Every row comes from one small tree of marks. The marks that hang from a mark follow it in brackets, in the order of their numbers. Every link used is in the known rows. Which tree was each row made from?
Each row is shifted at random along 8 fixed directions that mean nothing.
Known rows:
Z717{Z66{Z689} Z652 Z995}: [ 214  110   48  172   -2 -315 -247  124    7   78  -94  187  -80  -57
  -17  166  -49   -2 -143 -284  266 -199  219 -252  132  199  -18   35
  -51 -278   -4 -130 -148 -112 -113 -201  -73   54 -131   31 -145  158
   35   60  155  -86 -209    4   35  368   87  122  206  196  126  -25
  148  -26 -105]
Z267{Z652{Z55 Z778} Z821}: [  12  143  -88  -17   60   -5 -207  -16  -55 -159   56   86  -37 -114
 -166  -10   76 -139   37  -25   50 -121  177   20   10  122   28  211
   80  131   77   40  -13  234 -206 -186   43   47   64  -23  329   66
 -131  129  -73  129  192   27   33   96   93   22 -141  159  159  -97
   23   -5  -19]
Z985{Z204 Z652{Z55 Z267{Z821} Z411 Z778{Z510}}}: [ -72   96  108 -159 -169 -122 -111  -19  -67  -33   92 -235  210 -217
   -5   -5  -25  194   25 -113 -108 -125  311 -183  -26   60  -40   48
  122 -291 -146  147 -669 -326  -90 -184 -126  -15 -287  215  232 -148
  -53  174  165  278 -141  101 -135  297  241  -62 -146   28  168    4
   15 -241 -139]
Z267{Z652{Z55 Z411{Z356} Z778} Z821 Z985}: [ 103  180  -75   12  -50 -139 -228 -151  -24 -164 -180  263   -3   82
 -108   91   54  121   44 -279  146  -98   87  -89  118   85  185   26
  -55 -213 -106 -191 -190   33 -306 -151  -69  291  -15 -114  322  142
   -7   57   30   60 -159  -10  -89   71  124  136  -57  354   67  -47
  -69 -160 -236]
Z356{Z411{Z778{Z510{Z689{Z985{Z204}}}}}}: [ -95   11 -211  195  -14 -119 -129  -39  -45 -171  -11   63  -53 -122
 -130  114  -22    3   71  -56   37  -90 -137 -197   63   42  -10  -69
 -217  130 -234 -118 -247   68  -94 -206  -14  -38   50  -98  268  -17
  -36  -48    5  123 -209 -112   41  219  122   95  -53   96   93 -100
  -82 -276 -185]
Z66{Z55 Z510{Z689}}: [ 109  186  -67  121  192 -104  -53   28  113  -74   -5  169 -167   62
 -110   23   46 -179   -3 -181  173 -109  264  -57   28  103   12  242
   81  247   21  -38   53   91 -103 -271   43  -61  116  -79   52   37
  -86   38 -121   91  -22   10   -2  -17  136  100  -78  241   78  -32
  100   47   64]
Z652{Z55 Z267{Z821{Z985}} Z411{Z356} Z778{Z510}}: [ 220  164  -59  -51 -162   -9 -227  102  -21  -47   42   43  -11 -166
 -130  169   67  -17  212  -87 -103 -287  149  -87  144   72  179  -56
 -110  -70  -87 -202   20   61 -293 -175  -48  -38  -54   40  312   36
 -175  -50  111   68  161   48 -131  150    1  -93   40  147  259 -289
  -64   -1   50]
Z66{Z510 Z689{Z411{Z356}}}: [ -47   63  -13   81  122   16    1 -105 -241   74  -69  124    6  -67
  -22 -110  248 -131    6 -212   54 -149  224  -19  -14  -61 -267  108
   -7  277  -41 -169 -404 -137   54 -302   42 -143 -165   49  -97   41
 -139   52 -204  113 -264  -96   20 -277  130  -62  -93  310  -38   13
  123 -241   63]
Z66{Z55 Z510 Z689{Z411{Z778}}}: [ 224   34   28  288  -70 -243 -195  177 -258  111   56  146 -105 -168
  -29  245   -9    8  -94  -42   63 -245  209 -227   52  -36  218   72
 -214 -120  104  -94    8  -33  -23 -233    7 -215   27  -19  -82  -28
  -73 -141  111  -50 -175 -138   41  188   15   99  130  178  312 -123
  115  -45  -11]
Z411{Z356 Z778{Z510{Z689{Z985{Z204 Z652}}}}}: [  13  -29   18   62 -105  -76 -131   45   20  -70   58  -95  -97 -162
   55  -29  -27   -5   84  -15   21 -302    1 -186  255   77  -47  -95
 -170  197 -275 -269 -238   34 -106 -321   37   11   28   43  227   44
  -21  -40   71  100    9   16  -48   72  127  -55  181  109  157 -277
   64 -172  -46]
Z204{Z988{Z995{Z778}}}: [  44  -34  118    7 -205 -199 -416  377   11   37  192  -60   12 -224
  125  214 -166   75  -50   59  -46 -174  168 -322    8  179  110 -101
  -56 -120  -11 -169 -154  297 -115 -170  -51   35   90  237   97  101
  -45  -54  101  -10   10  -91   96  407  -83   -4  190 -114  289   61
  201   45 -356]
Z411{Z778{Z356 Z510{Z689{Z985{Z204{Z988}}}}}}: [  67  168   28  -13  -70  -34 -162  166  145  -63  121  -13  -49   -2
  135  -23 -163   -9   28  -48   35 -200   47 -159  319  136 -147  -63
  -50  318 -278 -297 -320  212  -72 -202   68   67  149  124  225  163
   51   39   29  168   73   60  -37   66  175   -7  129  -20   -5 -160
  111   30 -151]
Z510{Z411{Z778{Z356}} Z689{Z985}}: [ 315  198   84  203  -32 -312 -352   86 -114   71   70  248   12 -220
  -96   14 -300   30 -200   24  176 -279   30 -124  217   54  117   18
   58  -59   32 -159  -33  126   31 -122  -72  -68 -106   96  104  -60
  -74   31  181   23   20  -88 -107  352  139  247  -38  -44  190 -102
  104  180 -150]
Z66{Z55 Z689{Z510{Z411{Z778}} Z985}}: [ 112   29  -45  180  -53 -126  -65    4 -258 -100  -77  107  147 -179
  -68   49   91    1 -231 -107   71 -210   81 -156  131  -74   68   91
 -114   55   20  -49 -233 -165   49 -284  -60 -159 -217   12  142 -138
 -133   20   27   76 -140  -90 -106  216  154   70 -177  180  192  -82
  -52 -245  -87]
Z356{Z411{Z778{Z510}}}: [  98  130  -91  108 -120 -215 -266  156  -38  -66   46  146  -36  -57
  -27  128 -248   13  -99  -77   89  -35    0 -199  196  117   92   31
 -114  -74  -66  -12 -257  170  -91 -105  -43    1  101   46  136   45
  -10   25   54  139   -2  -37  -37  463  131  191   22   69   87   45
   45   32 -293]
Z204{Z988{Z717{Z66{Z55} Z356{Z411} Z652 Z995}}}: [  45  -63 -134  134   93 -181 -240  102   22  132  -49   42  -97  -78
  -92  100  143 -225   34 -207  153 -213  210 -126   80   94 -110  -16
   23  143  -42 -236  -24    1 -185 -202   22 -179  -45 -131   96  151
  -77  121  -41   69    6    8   89  168  -29   -1  -44  171   35 -160
   -2    5  -26]
Z689{Z985{Z204{Z988} Z652}}: [ -58  112  101   55  -28 -120 -221   77  136   65   96  -19  -68   37
  -51  119  -79  -27   77  -25   96 -129   79 -199   36   44  -46  -47
   26   33  -81  -96 -163  153 -171 -262  -18    9   96   54  199   78
    4  -11   14   58 -210  -53   23  155  100 -104   66  -36  188 -118
  128  -53 -205]
Z204{Z988{Z995{Z821{Z652{Z778} Z985}}}}: [ 172   60 -221 -139  140   90   -3  -61   86 -186 -344  297  126  -24
 -146   29  356 -201  -39 -418  183  -86  147  -38  171  -22   20    9
 -103  121  -21    1   -5 -126 -322 -152  -99  -11 -189  -54  105  -32
 -119  242  -61  106 -129   58 -226  -12  -50 -226   16  223   22  -48
 -121  -84  -64]
Z267{Z821{Z66 Z985}}: [ -86  -16 -155   36 -111  -24  -59  116 -197 -224  -62   34  164 -308
  -72  144  124  -14  121 -102  -48 -105   84 -239 -112   -8   -8  -57
 -285  -31  -63 -111 -185  -78  -43 -270 -101   74 -349   16  239 -148
  -66   47    7   44 -314 -102   13  -12  -16 -250  126  204  336 -140
  -36 -352  -78]
Z66{Z55 Z510 Z689{Z411 Z985{Z204{Z988}}}}: [ 179  278  151  183   88 -123 -156   72   29  147 -126  300 -104  225
   91  201   29   79 -137 -224  235 -186  170 -163  311  -82  -37  -33
  -63   14 -132 -322 -231    4 -135 -173  -21  -11  126   -6    2  283
   38  -68  -33  -51 -427  -76  -63  -96   61  140  107   51   33  -39
  133  -38 -198]
Z356{Z411{Z778{Z510{Z689{Z985{Z652{Z55}}}}}}}: [ 137  305   92   83  131 -105 -183  -78  -41   48  -37  261 -176   15
 -101   -2  -24   12   16 -216  134 -221  132  -36  141    5 -101  -51
   32    9  -44  -58 -231  -14 -249 -141 -127  -41    1  -46  107    2
  -24   65   16  162 -140  -61  -15  -19  219  138   70  169   31  -49
   90   35  -56]
Z652{Z55 Z267 Z778{Z356{Z411} Z510}}: [ 131   56 -197  -18 -255 -116 -139  129   -2  -58   61  -28   46 -138
 -135  200  -30   25  169 -121 -107 -121  141 -285   49  156  124  -25
  -93 -192 -163  -91 -263  -55 -227 -148  -48  -12  -84   54  233  -27
  -60  -64  140  123  -19   -7  -64  318  160  -13   -7  143   46  -11
  -64 -192 -104]
Z988{Z717 Z995{Z778{Z510} Z821}}: [  67  -54  -71 -130   14  -67 -217  183  -34 -172   66   15  -38 -234
  -88   27   66 -119  -76  -56  -45 -155  166 -124  -17  111    7  190
   36  298    4   37 -184  208  -26 -211  -78  -55   33   47  257  -77
 -135  142   -6  219   65   57  -48  132   -7   86 -151  150  171   13
   62   54 -124]
Z821{Z66{Z510} Z652{Z267 Z411} Z985{Z204{Z988}}}: [  37  279   82   89   29 -239 -271  185 -144  296  137  175  197 -181
  -19  226  -71   -3 -175 -148   85 -257  283    9   99  -78  -35  -58
  146 -185   53   18 -244  -87  -69   42  -18 -349 -246   96  -30  -64
  -95   96  172  192 -301  -12 -222  219  -10  -85   -7 -116  357  -94
  -31  214 -142]
Z988{Z995{Z411{Z356} Z821{Z66{Z55 Z510 Z689}}}}: [-153 -127 -216   36   52   18 -105  152   24 -239    5   58   41 -168
  125   28  179  -78 -133 -104  -14 -117   87 -191   72  120   23   72
  -60  270 -113 -251 -195  204   62 -232  141  -30   68    2  293   99
  -64   34  -42  147  -90   69  -83   38   49   66 -186  256  134  -52
  -64 -163 -108]
Z778{Z356{Z411} Z510{Z689{Z985{Z204 Z652{Z55}}}}}: [ 250  251  -48  107   66 -237  -86  -65  180   43  -59  304  -86   86
 -219   54 -181  -72 -183 -241  342 -236    9  -85  374   21  -25   33
  148   32 -193  -96 -147   12 -172   -3  -36  -28   72  -27  244   71
   59   59  107  156 -117   54 -199  150  289  269  -47  -12  -56  -19
  -27  110 -144]
Z411{Z778{Z356 Z510}}: [ 160 -197 -126  145 -162 -146 -125  143 -214   62  -22  132 -105 -353
 -138  137  101  -98   56   24   32 -301   69 -187  138  -51   15 -122
 -249  154 -177 -234 -117   11 -171 -190   45 -148 -143    4   98  -57
  -77  -71   87  -13  -78 -132  -41   20  -21  -37  269  104  221 -169
    9 -146  -11]
Z821{Z985{Z204{Z988} Z652{Z411{Z778{Z356}}}}}: [-120  -48   42  -12 -129 -104  -54   11  -59   43   37 -114  259 -194
   40  -92  -15   34 -107 -112   48 -154  110 -147  145  -78 -155 -139
   86   35 -144  -23 -607 -204    2 -148  -60 -169 -316  208  162  -47
  -44  229  120  237 -128   29 -187  188  129 -196  -96  -62  157  -33
  -14 -136 -205]
Z510{Z411 Z689{Z985{Z204}}}: [ 100  121   -5  113   36 -146 -198  -23   92 -143  -29    8    0 -131
 -130  -10  -91   -9   21  -14  123 -151   35 -167   37   53   19   66
  -57   47  -73 -113  -66   -7   18 -353 -105   30 -119   64  198  -86
 -114    2  -23   -7 -108  -54   -7  202  119    5  -66   31  169 -130
   70 -158  -98]
Z995{Z411{Z356} Z778 Z821{Z652{Z55 Z267} Z985}}: [ 108  111   67 -183 -154   15 -307  164   94 -101  -99  117  -30  -71
  145  114   77   96  -47 -228  -50 -127   97 -257  301   30  119  -85
  -69 -143  -45 -261 -133  144 -240 -158  -49  144  -98  146  308  138
 -118   42   92   30   32  127 -245   47  -74  -77   76  142  133 -111
  -48  -35 -166]
Z267{Z652{Z778} Z821{Z66} Z985{Z204}}: [  22   49   12  135  -91 -298 -298  106 -299  -31   73  138  197 -352
 -121  155 -162   32 -252   -2  131 -204  197  -91  -22   53  144  134
    4 -263  115  149 -251  -36   -9  -45  -60   43 -245   12  258 -154
  -27  156  173  130 -107  -75 -113  390   18  111  -54    7  365 -105
   14  -34 -265]
Z988{Z717{Z356{Z411}} Z995{Z778}}: [  54 -229 -225   40 -125 -149 -227  105   -7 -166 -173   23   63 -177
  -46  113   48  -47  -95 -122   80 -110  -74 -246  242   76   15  -17
  -64   67 -233 -265 -243   84  -75 -175  -93   53  -73  -11  323  148
  -96   88   20   47  -53  -32  -89  352  -52  156 -160   40   38   76
  -81 -164 -297]
Z717{Z66 Z995{Z778{Z356{Z411} Z510}}}: [  68 -115 -284  144  -27 -178 -203   92   44  -50 -128  295 -276  -11
 -139  236  162 -179  174 -257  126  -50   52 -236   46  209  -32  -54
 -197   42 -169 -275   11   97 -234 -143   70  -25   48 -114  170  146
   21  -45   34   -1 -171  -55   79  156    9   79  176  237    3 -150
  -70 -171  -75]
Z267{Z652{Z411{Z356}} Z821{Z66{Z510 Z689}} Z985}: [ 234  414  141   73   36 -128 -289  109  -40  -39   30  273    7   40
   82   41 -138  -70 -158 -225  190 -247  271   84  231  105   52  249
   55  -18  149 -126  -73  167   29 -166   27  156  124   -4  166  102
   -4   49  -23  124   75   48  -97   40  153  117   40  303  178 -179
  128  263 -111]
Z411{Z778{Z356 Z510{Z689{Z985{Z652{Z267}}}}}}: [  45  166 -176  -46 -130  -95   19  -54   81 -220  -51   37   44   70
  -40   15  -49   -8   91 -290   15   -8   47 -242  171  191  -17   86
  -18   66 -226  -61 -380  -75  -77 -252  -16  124    5  -14  202  -45
   72   83   93  271 -173   87  -89  177  334   -6  -55  290  -76  -47
  -71 -209  -89]
Z66{Z55 Z510 Z689}: [  62 -113 -211  212 -176 -111   13  218   55 -246   61 -163   77 -175
  -34  192   49 -116  -71  -28   17 -158   74 -322   72   90  221  185
 -188  114  -12  -47   19   72   43 -371   94  -91  114    7  187   -5
 -113 -158   18  -28   65   -8  -11  358   60  -71  -42  186  284 -100
  -38 -226  -21]
Z995{Z411{Z356} Z778 Z821{Z985}}: [ -81   10  -79   29   95 -205 -283   -5 -133   32   83  368 -186  -27
 -200  144   28  -70    6 -194   -8   70   74 -173 -237   32  170   54
   23    0  181  -20   41  262 -112 -108  -18  -66  -73  -80  137  -96
 -122   80   39  147 -259  -57  -58   69   -3  108 -210  254  174    0
   14   24 -115]
Z988{Z717{Z66} Z995}: [ 338 -109 -416  101   85 -101 -106   36  160 -186 -174  264 -171   13
 -405  158  174 -538   67 -166  264 -127  103  -46   58  172  204  259
 -111  300  108   32  459  106 -156 -305  -56 -121   58 -236  192  -38
 -139  122  -98   45  165   82  -52  324  -45  -19 -112  236  121 -208
  -91   63   97]
Z689{Z411{Z356 Z778} Z510 Z985{Z652}}: [-189   76 -185   64 -151 -244 -193  -96 -231  -82  153   12   55   81
 -136  103 -161  -18   -1 -119  -23   97 -133 -221  -84  165   99  155
  -65  -46  -11   62 -198  107   35 -253   59  -95  118  -24  256 -103
   14   11   88  348 -251  -52   54  447  343   87 -316  289   90 -127
  -88 -238 -202]
Z411{Z778{Z510{Z689}}}: [  73  -19 -140   82    9   11  -70   47  -12 -169  -32   39 -113 -203
  -74  -12  124 -167   89  -43   22 -191   56 -100  146   76  -59   23
 -193  348 -143 -145  -56  114 -139 -313   31  -36    8   -7  146   -6
 -121   18  -79   83  116  -28   10   35   38  -80  131  152  123 -180
   15 -136   81]
Z689{Z510{Z411{Z778{Z356}}} Z985{Z204 Z652{Z267}}}: [ 114  116   30   91   31  -34 -260  -20   -3   74  -26  153 -149  -25
 -133  -11   35 -193   40  -16  139 -234   52   65  329  -22 -125   94
   77  278 -153 -222  -64   97 -124 -233   85 -169   79  -35  345   74
  -94   39   -5  135   50    6 -133   29  129   62  -87  -17   83 -327
  -10   60   -6]
Z204{Z988{Z995{Z778{Z356{Z411}} Z821{Z66 Z652}}}}: [-114  123 -213  -70  205  -51 -221   74   30    8  104  307  -13   -9
  -70   41   70 -236  -23 -247   29    5  151  -28  -87  136  -21   94
  111  160   84    0  -22  309 -128   25  112 -143  116  -82  170   -7
   -8  183  -14  304 -128   23   -5   58   94    6 -193  143   21   35
  -25  165 -178]
Z652{Z55 Z267{Z821} Z411}: [ 161  391  108   -3  -13 -196 -367   85   14  110  110  215  -57   18
 -129  170 -244   70   10  -86   65 -105  269  -94   -6  124  164  123
  168 -277   56  -19 -123  173 -183  -59  -81   78   37   83  125   75
  -50   60   73   79  -71   13  -21  286  148  208 -128   44  181   73
  121  194 -189]
Z66{Z55 Z510{Z411{Z778} Z689{Z985}}}: [ 144  -71 -153  276   40  -50 -132   68  -54 -187  -21    8  -20 -335
 -129   -7  141 -245  -88  101   77 -332   21  -35  176   -3  114  126
  -59  410   48 -108  234  137  -13 -345   99 -307   64  -48  338  -71
 -271  -53  -36    9  334  -60  -71  209  -29   11 -152   58  288 -371
 -109  -40  136]
Z985{Z204 Z652{Z55 Z267 Z411 Z778{Z356}}}: [  11   46   85   77  -75 -175 -289   25   75  242  163  -10 -139  -97
 -111  142  -19   93  206   36  -14 -233  182 -164   50   46   33 -123
  110 -216 -222 -233 -224   49 -285 -131   12  -95  -33   31  198  137
  -26  -50  217   48 -199  -28  -67  134  114   37    1  -67  219 -103
   75  -21  -68]
Z717{Z356 Z652{Z778{Z510}} Z995}: [ 231  -83   56   50   44  -99 -278  127  -23  143 -183   70 -264 -265
  -67   86  236  -87  109 -121  149 -399  173  -62  301   42 -217 -119
  -86   80 -230 -399   41  -10 -401 -249   43  -57  -92   10   71  247
 -129   -8   66 -144   63  -61   -7  -25 -108  -28  386  120  145 -328
  116   17  141]
Z267{Z652{Z411} Z821{Z66} Z985{Z204}}: [ -36  223   22   89   61 -127 -337   63   -4  -82   76  143  -62  -76
  -83   92 -114  -66   -5   -9  131 -141  165   32    1   75   30  166
   16   14   51  -35  -74  235  -44 -166   34  107   95  -61  354   38
   -4   75  -27  124  -47  -14   26   84   64   58  -34  121  304 -218
   57   87 -181]

Which tree is each row?
[-141   -7 -221  -20  138    0  -71  -30  -71 -181 -126  313  -40   -4
   12    5  190 -101  -54 -212    9  131  137 -164  -36   60   50   73
 -109  121   24  -21 -189   71  -97 -203   17   24 -164  -95  209  -66
  -34  240  -68  229 -228   34 -132   18   97   12 -203  311   26  -31
  -94 -180  -70] | Z995{Z411{Z778} Z821{Z66{Z55}}}
[  68  100  -30   54 -115 -176 -291   96 -122  -52  152  -22   21 -127
 -152   61 -141  -95   10   30    2 -144   32 -122  -48   96   61  159
  -52   88   65  -64   16  135   51 -349   -2 -105  -19   93  245 -149
 -160  -75  -27  119   44  -78   19  312  186   11 -150  175  219 -197
   53  -69 -108] | Z689{Z510{Z411{Z356}} Z985}
[ -42  159  105   21  -47 -287 -270  141 -109   12  294 -132  134 -298
   45 -145 -321  140 -187   25  -21 -176  191 -157  -15  146 -100  108
  188   46  -57  -44 -530   76  206 -183  -23  -78 -138  269   32 -113
  -93   74   43  242  -11   18   10  285  250  177 -149   54  157  124
  189    0 -199] | Z778{Z510{Z411{Z356} Z689}}
[  11  255   17   49  138   13  -83   37  -66   48 -172  292   98    8
  198  -42  148   16 -300 -214  191 -164  147  -69  437  -75 -221  -18
   21   35 -137 -266 -416   20  -64  -79   34  -16 -167   57   29  270
   22  159  -51   93 -343   23 -176 -161   84   33   24   90   51   29
   27  -73 -134] | Z821{Z66{Z55 Z689{Z411}} Z652}
[ -25   47 -235  -12   37 -136 -137   53  -60  -66   59  299    7  -69
 -145   90  -29 -218  -10 -218  -18  101  109 -181 -160  154  121  181
  -62  -35  150  101    6  147  -21  -92    7  -21 -116  -56  204 -190
  -31  150   53  232 -115  -30  -93  229  162   17 -209  218   38    7
  -33  -10 -108] | Z995{Z778{Z356{Z411}} Z821{Z66}}
[  -5   39 -205   -8 -189 -179 -114   45 -100   -4  162  -33  135 -185
 -164   70 -118  -33  -26  -53  -95 -106  145 -160  -28  141  121   77
  122  -32  -56  103 -377  -16  -58  -94   35 -202 -106  112  201 -115
  -97  102  161  281   74   58 -108  459  246   52 -309   92  113   27
 -124  -64  -96] | Z652{Z55 Z267 Z411{Z778{Z356 Z510}}}
[-103   71 -161  -68  126   63  -13 -213  332 -112  -97   84 -144  282
  -70 -143  171 -163  240 -203  127   95   21  -28  202  101 -184   77
  102  243 -304 -190 -243  114 -222 -273   85   67  102  -73  303  251
   20  170  -83  212 -134  116 -134  -42  245  -72 -190  152 -133 -106
  -10 -110  -24] | Z985{Z204 Z652{Z411 Z778{Z356}}}
[  66  117   35  177   29  -75 -122  195  -31  -55  143   36  -29 -170
  -20  144   -3 -167  -62   12   85 -311  183  -93  100   13   72  179
  -45  117   79  -46  107  126   19 -244   95 -120  105  -52  300  -26
  -34  -39   66   61  -10   12  -37   89   76  -42   33   56  393 -345
   68   57   51] | Z267{Z821{Z66{Z55 Z510 Z689{Z985{Z204 Z652}}}}}
[ -40  119   27   58  -64  -68 -320   47   85  139   86   65  -75   38
   26   65 -100   25  109  -64   13 -225  152  -89  138  103   98 -137
   53    9 -184 -294 -321  154 -272 -121   52    0   88   20  225  247
  -50   44   47   93   61   24  -74  180   32   28  -89    6   79 -100
   23   26 -218] | Z652{Z55 Z267{Z985{Z204{Z988}}} Z411{Z356 Z778}}
[ -13   61  -75 -275   -6  150  -32   81  329 -184  118 -277  -89   92
   36 -156  102 -248  362 -189  -63  -51  303  -75   12  201 -191  129
    3  276 -105   33 -234  -51 -129 -384   25  -43  170   88  265  -29
    5  136 -107  336  213  188   65    9  246 -359   58  215  -62 -222
  144  -43   21] | Z985{Z204{Z988{Z995}} Z652{Z778{Z356{Z411} Z510}}}
[ -32   84  105 -185   58  119  -44  -72  189    5   40 -174 -111   84
   28 -166  168 -155  318 -165  -32 -119  367  -44  -66   42 -118    2
  -20  121   -3   40 -222 -188 -239 -425  -60  -79  -84  108  116  -60
  -76  188 -107  205  105  109   29  -65  193 -421   65  168   60 -204
  146 -102   98] | Z985{Z204{Z988} Z652{Z55 Z411{Z778}}}
[  45  207  152  106 -121 -245 -103   57 -101   10  104   -6  171   28
  181    9 -173  184 -280 -194   59 -177  161 -218  192   62   75   92
  139 -157    9   -7 -531 -110  101 -211  -27  -71  -21  119   63   25
   14   44  188  203 -177   36 -176  361  333  169 -204  220  150   28
   80  -25 -226] | Z66{Z55 Z510 Z689{Z985{Z652{Z411{Z356 Z778}}}}}
[ -89 -112 -149 -109  -24   -8 -149   65  -85 -153   40  -54   63 -106
   -7  -36  159 -140   81  -89  -61  -32  183 -154 -130   79  -59   24
   -2  292    3  -26 -330   53  -25 -309  -71  -93  -69   53  139  -67
 -110  189 -145  276  -40   16   83  120   20 -147 -193  211   43   30
   18 -134 -150] | Z204{Z988{Z717 Z995{Z411{Z778}}}}
[  34  268  -47  -15   57   53 -227   38    9   79  -31  235  -41  -30
   35   -3   97  -74   63 -155   31 -257  183   54  240   35 -110  -73
  105   61 -112 -256 -240  128 -265  -68   83  -62  -76  -36  243  181
  -31  124   57  165  -31   47 -161 -120   92  -66   -7  142  109 -195
  -61  109  -16] | Z821{Z66 Z652{Z55 Z267{Z985} Z411{Z778{Z356}}}}
[-223  123   58  -96  -20  -39  -51  -19   73  -67  257 -328  176 -144
   36 -187  -61  -46   -4  -42  -87 -169  141  -94  -48  112 -246   62
  182  305  -96   45 -497    5  113 -314   31 -126  -35  228  223 -125
  -91  112  -56  371   58   75   -2  150  302 -173 -230   70   88 -111
   60 -136  -72] | Z778{Z510{Z689{Z985{Z204{Z988} Z652{Z411{Z356}}}}}}
[  65 -131 -180    4   68  -77  -24    2 -100   18 -121  265   22 -148
 -200    3  163 -233 -138 -201  201 -189  147    2  144 -112  -96  -69
   51  324  -75  -13 -265 -143 -120  -48  -12 -298 -218   20  133  -70
  -98  251   -9  215  -85   43 -187   12  -22  -66  -74    5   70  -79
  -93   -5  -84] | Z821{Z985{Z204{Z988{Z995{Z411{Z778{Z356 Z510}}}}}}}
[ -91   41 -148  175   86 -137 -100   33   77 -217   26  -39    6 -105
  -12  -31   39    8  -30  -70   57  -57  101 -167   24   97   -3  152
   51  229 -143 -171 -194  113   39 -307   72  -75   65  -18  203   47
 -113  -17  -85   99 -103   -9   28   98  133  130 -211  174  119   18
  -15 -192  -72] | Z66{Z55 Z510{Z411 Z689}}
[ -43   85 -108  -71   40  -64 -239  124   91  -45   85 -131 -200   73
   29   31   50 -102  337 -226  -43  -85  152 -142   13  183 -168    5
  -82  239 -164 -245 -170  132 -209 -325   37  -26  207  -94  121  156
   -8   52  -79  212   -1   53  239   44  104 -120   80  343  -36 -174
   96    4  -31] | Z204{Z988{Z717{Z356{Z411{Z778{Z510}}} Z652 Z995}}}
[ 106  157 -103  114  117 -188   -6 -146   64   89  -90  305  -37   49
 -237   50   28 -134  -49 -308  266 -167   54  -75  183  -52 -132  -34
   66  144 -192 -109 -212  -94 -155  -53  -21  -98  -25  -93  121  -46
   40   58   -5  203 -334  -44 -103  -49  233   91  -25   81  -99  -15
  -52  -56 -115] | Z778{Z356{Z411} Z510{Z689{Z985{Z204{Z988} Z652}}}}
[  -4   48 -171   98 -101 -125 -109   70  105  -85 -105  148  114  -23
  -59  220   15  -24   -2 -176  118  -50   -3 -226  285   93   93  -89
  -91 -203 -218 -134 -181  -26 -223 -125  -75   44 -182  -43  259  121
    8  101  195   84 -291   39 -275  354    2  -95   33  -51  214 -123
 -133 -149 -149] | Z821{Z66 Z985{Z204 Z652{Z267 Z778}}}
[ -11  157  -25  145   55  -63 -200   69    4  -92   52   89   18  -29
    4  -21  -26  -30 -142  -58  101  -86    3  -73  223   52 -142  143
   26  247 -143 -259 -250  272   55 -240   64    1   83   68  147  185
  -97   -7 -118   83  -76  -27  -11  117  150  151 -148   56   68   57
   73  -62 -134] | Z66{Z689{Z510{Z411}}}
[ -44  202   84   42  172 -214 -162   35  -31  154  148  138  -44   -1
  -54  -54  -89  -17    3 -204  130 -198  317   11  -33   13  -87   36
  205  -47   12  -33 -293 -146  -58 -146  -48 -239 -229   21   76  -54
  -39  172  107  229 -278   78 -131  -37  204  -28  -54  113  231  -87
  117   96   -1] | Z821{Z66{Z510{Z411{Z356}}} Z985{Z204 Z652{Z55}}}
